Below are the code and all the weights of a small trained network. Each question names an input and a target symbol and asks about switching units off, where a switched-off unit gives its printed mean instead of its output.

import numpy as np


def w(rows, s, z=0):
    codes = np.array(rows[::2]) - 128.0
    scale = np.full(codes.shape[1], s)
    scale[-1] = z or s
    return codes * scale


def norm(h):
    return h / np.sqrt((h * h).mean(-1, keepdims=True) + 1e-5)


def f(y):
    return np.maximum(y, 0)


def softmax(a):
    e = np.exp(a - a.max(-1, keepdims=True))
    return e / e.sum(-1, keepdims=True)


def log_softmax(a):
    a = a - a.max(-1, keepdims=True)
    return a - np.log(np.exp(a).sum(-1, keepdims=True))


def net(x, mask):
    ids = ['ΘΠΣΦΨαγδζημξτ'.index(c) for c in x.split()]
    T = len(ids)
    res = E[ids] + P[:T]
    r = norm(res)
    for j in range(3):
        rows = slice(4 * j, 4 * j + 4)
        q, k, v = (r @ M[0][rows].T for M in (Q, K, V))
        z = softmax(np.where(np.tri(T) > 0, q @ k.T / 4**0.5, -1e9)) @ v
        o = O[0][rows]
        res = res + np.where(mask[j], z, o[:, -1]) @ o[:, :-1]
    y = f(norm(res) @ A[0][:, :-1].T + A[0][:, -1])
    res = res + np.where(mask[3:15], y, B[0][:, -1]) @ B[0][:, :-1]
    return log_softmax(norm(res)[-1] @ U[:, :-1].T + U[:, -1])


Q, K, V, O, A, B = {}, {}, {}, {}, {}, {}
E = w([
[118,101,56,133,96],'Θ',
[89,117,73,114,79],'Π',
[92,98,78,132,108],'Σ',
[87,101,69,110,111],'Φ',
[111,95,46,103,97],'Ψ',
[117,85,40,106,132],'α',
[116,105,58,108,64],'γ',
[84,49,116,142,205],'δ',
[31,90,158,103,151],'ζ',
[120,133,125,90,2],'η',
[189,50,62,142,146],'μ',
[161,48,85,103,69],'ξ',
[128,40,115,88,94],'τ',
],0.0086)
P = w([
[100,170,144,191,144],'0',
[89,58,41,71,111],'1',
[70,27,105,172,86],'2',
[116,83,61,53,123],'3',
[92,22,140,173,86],'4',
[140,97,75,43,130],'5',
[116,9,163,164,81],'6',
[155,109,94,33,136],'7',
[140,23,187,152,91],'8',
[172,124,114,29,147],'9',
[164,41,200,137,97],'10',
[196,152,123,3,161],'11',
[120,12,166,173,87],'12',
],0.011)
Q[0] = w([
[151,187,103,92,168],'head 1',
[157,145,72,133,103],'head 1',
[124,99,123,210,151],'head 1',
[141,155,214,252,79],'head 1',
[145,121,113,102,151],'head 2',
[125,153,98,69,137],'head 2',
[146,171,76,99,114],'head 2',
[156,98,157,174,88],'head 2',
[106,125,102,158,138],'head 3',
[94,121,158,132,152],'head 3',
[97,110,136,176,95],'head 3',
[144,133,102,146,173],'head 3',
],0.024)
K[0] = w([
[169,108,144,3,146],'head 1',
[88,75,188,81,179],'head 1',
[23,168,88,165,103],'head 1',
[47,177,18,193,145],'head 1',
[183,157,165,78,104],'head 2',
[213,129,163,89,135],'head 2',
[207,99,199,88,129],'head 2',
[27,173,126,193,137],'head 2',
[62,101,145,168,81],'head 3',
[179,77,123,158,183],'head 3',
[112,150,116,236,138],'head 3',
[80,103,215,107,125],'head 3',
],0.014)
V[0] = w([
[231,150,129,134,37],'head 1',
[156,185,78,117,99],'head 1',
[77,151,202,42,174],'head 1',
[237,95,40,208,251],'head 1',
[189,178,94,192,177],'head 2',
[184,53,175,190,87],'head 2',
[147,159,79,131,168],'head 2',
[182,104,218,144,173],'head 2',
[160,176,102,140,168],'head 3',
[202,150,66,149,188],'head 3',
[201,50,144,154,148],'head 3',
[101,79,138,212,76],'head 3',
],0.012)
O[0] = w([
[252,209,126,111,114,57],'head 1',
[144,187,127,145,170,113],'head 1',
[87,74,116,53,214,66],'head 1',
[122,186,14,198,47,111],'head 1',
[67,157,135,128,128,84],'head 2',
[116,156,176,92,30,83],'head 2',
[72,112,142,154,160,137],'head 2',
[115,151,99,76,81,1],'head 2',
[138,137,121,153,144,90],'head 3',
[162,93,118,185,141,102],'head 3',
[158,125,103,147,81,97],'head 3',
[204,153,148,97,108,191],'head 3',
],0.014,0.0098)
A[0] = w([
[157,56,150,120,101,249],'neuron 1',
[142,199,178,198,77,135],'neuron 2',
[138,120,101,165,221,144],'neuron 3',
[155,187,215,149,183,236],'neuron 4',
[75,103,135,73,166,204],'neuron 5',
[68,154,173,164,71,2],'neuron 6',
[48,203,36,145,24,91],'neuron 7',
[210,180,83,82,63,187],'neuron 8',
[128,81,125,2,99,108],'neuron 9',
[121,54,56,62,93,31],'neuron 10',
[207,116,88,76,160,153],'neuron 11',
[59,126,128,199,93,135],'neuron 12',
],0.015,0.0051)
B[0] = w([
[103,206,85,109,135,252],'neuron 1',
[141,96,158,170,194,201],'neuron 2',
[144,137,169,183,34,214],'neuron 3',
[133,81,59,79,89,213],'neuron 4',
[145,114,124,108,74,216],'neuron 5',
[142,202,103,113,157,144],'neuron 6',
[172,44,103,21,147,181],'neuron 7',
[12,166,165,107,161,179],'neuron 8',
[163,102,187,197,227,189],'neuron 9',
[160,101,104,145,247,176],'neuron 10',
[108,196,88,95,128,179],'neuron 11',
[108,183,121,63,142,191],'neuron 12',
],0.015,0.011)
U = w([
[170,190,97,145,248,49],'Θ',
[127,76,157,95,38,157],'Π',
[61,228,120,96,151,166],'Σ',
[26,122,164,144,75,168],'Φ',
[96,172,153,237,144,151],'Ψ',
[52,106,12,190,170,2],'α',
[228,92,180,175,120,124],'γ',
[93,115,51,22,118,98],'δ',
[76,44,167,138,195,115],'ζ',
[212,145,168,28,128,120],'η',
[161,171,55,124,62,158],'μ',
[153,187,189,125,67,229],'ξ',
[108,164,226,127,133,196],'τ',
],0.015,0.0072)

Each question gives the input, a string of symbols that net reads in full, and the target symbol t.
The units are the heads (4 rows each of Q, K, V and O) and the neurons (one row each of A and B). Each row of codes is followed by its name. A weight is (code - 128) times the scale printed after its matrix; where a second scale follows, it is the last column's (O, A, B and U).
mask holds one flag per unit, heads first, then neurons. A switched-off unit (its flag False) gives its mean, the last column of its rows in O or B, instead of its output. The means were averaged over made-up inputs and are rounded, as every weight is.
A unit's drop is (log p(t) with every unit on - log p(t) with that unit switched off) / (log p(t) with every unit on - log p(t) with every unit switched off).
The circuit of an input: a set's keep is (log p(t) with only the set's units on - log p(t) with every unit switched off) / (log p(t) with every unit on - log p(t) with every unit switched off). Starting from the 12 units with the biggest drops (on a tie, the unit counted first), units are removed one at a time, each time the one whose removal leaves the highest keep (on an exact tie, the one counted first), for as long as the keep stays at least 0.8.
circuit, biggest first: the units of the circuit, biggest drop first
unit that matters most: the unit with the biggest drop
top k neurons: the k neurons with the biggest drops, biggest first
heads that matter: for each layer, one digit per head in row order, 1 if its drop is at least 0.15 and else 0, layers parted by /
input ζ ξ ζ τ, target Θ: heads that matter : 000
input η Ψ ξ δ μ Φ μ Θ Σ γ Φ, target η: circuit, biggest first : [head 1]
input Φ Ψ ζ μ ξ Φ ζ ζ η ζ Π, target Φ: heads that matter : 110
input Φ ξ τ ζ Θ γ α Φ, target μ: circuit, biggest first : [neuron 3; neuron 9; head 2]
input ζ Φ ξ Φ ξ ξ γ τ μ γ ζ γ, target ζ: heads that matter : 101
input μ μ Θ δ, target δ: circuit, biggest first : [head 1; neuron 7]
input γ Π α γ τ Θ, target Θ: heads that matter : 100
input γ γ γ μ Π Ψ ζ, target γ: top 2 neurons : [neuron 2; neuron 4]
input γ η η Φ μ ζ δ δ τ Θ γ α η, target γ: circuit, biggest first : [head 1; neuron 2]
input ξ Φ α Φ Π ζ γ γ ζ γ μ δ, target δ: circuit, biggest first : [head 1; neuron 7; head 3; head 2]
input ξ δ Ψ γ ζ γ Θ, target ξ: heads that matter : 100
input τ Σ γ γ τ Θ γ α γ, target τ: heads that matter : 010
input γ Θ Ψ Θ ζ γ Π Ψ γ γ α γ γ, target γ: heads that matter : 110
input δ ζ Ψ γ Φ δ Φ α δ δ, target α: heads that matter : 100
input γ γ Φ ζ Ψ Π Φ ξ μ ζ, target Σ: top neuron : [neuron 8]
input Θ η η Π μ, target Θ: top 2 neurons : [neuron 2; neuron 12]
input Θ Φ γ, target Θ: heads that matter : 101
input τ ζ γ α γ, target τ: heads that matter : 010
input Π Θ γ δ, target α: circuit, biggest first : [head 1; neuron 7]
input Π Ψ ζ μ ζ μ η Φ δ, target Π: unit that matters most : neuron 4
input Φ ζ τ ζ γ α τ γ Ψ Ψ, target μ: top 3 neurons : [neuron 9; neuron 3; neuron 2]
input ξ Π ζ γ δ γ, target α: circuit, biggest first : [head 1; head 2; neuron 7]
input ξ Ψ η γ γ ξ ξ Ψ γ ζ δ γ, target ζ: heads that matter : 100
input Θ γ η Ψ α Ψ Φ ζ γ μ δ γ ζ, target Θ: circuit, biggest first : [head 1; neuron 2; neuron 12; neuron 7]
input Σ Π Ψ η γ δ Ψ ζ ζ Φ η, target Σ: heads that matter : 000
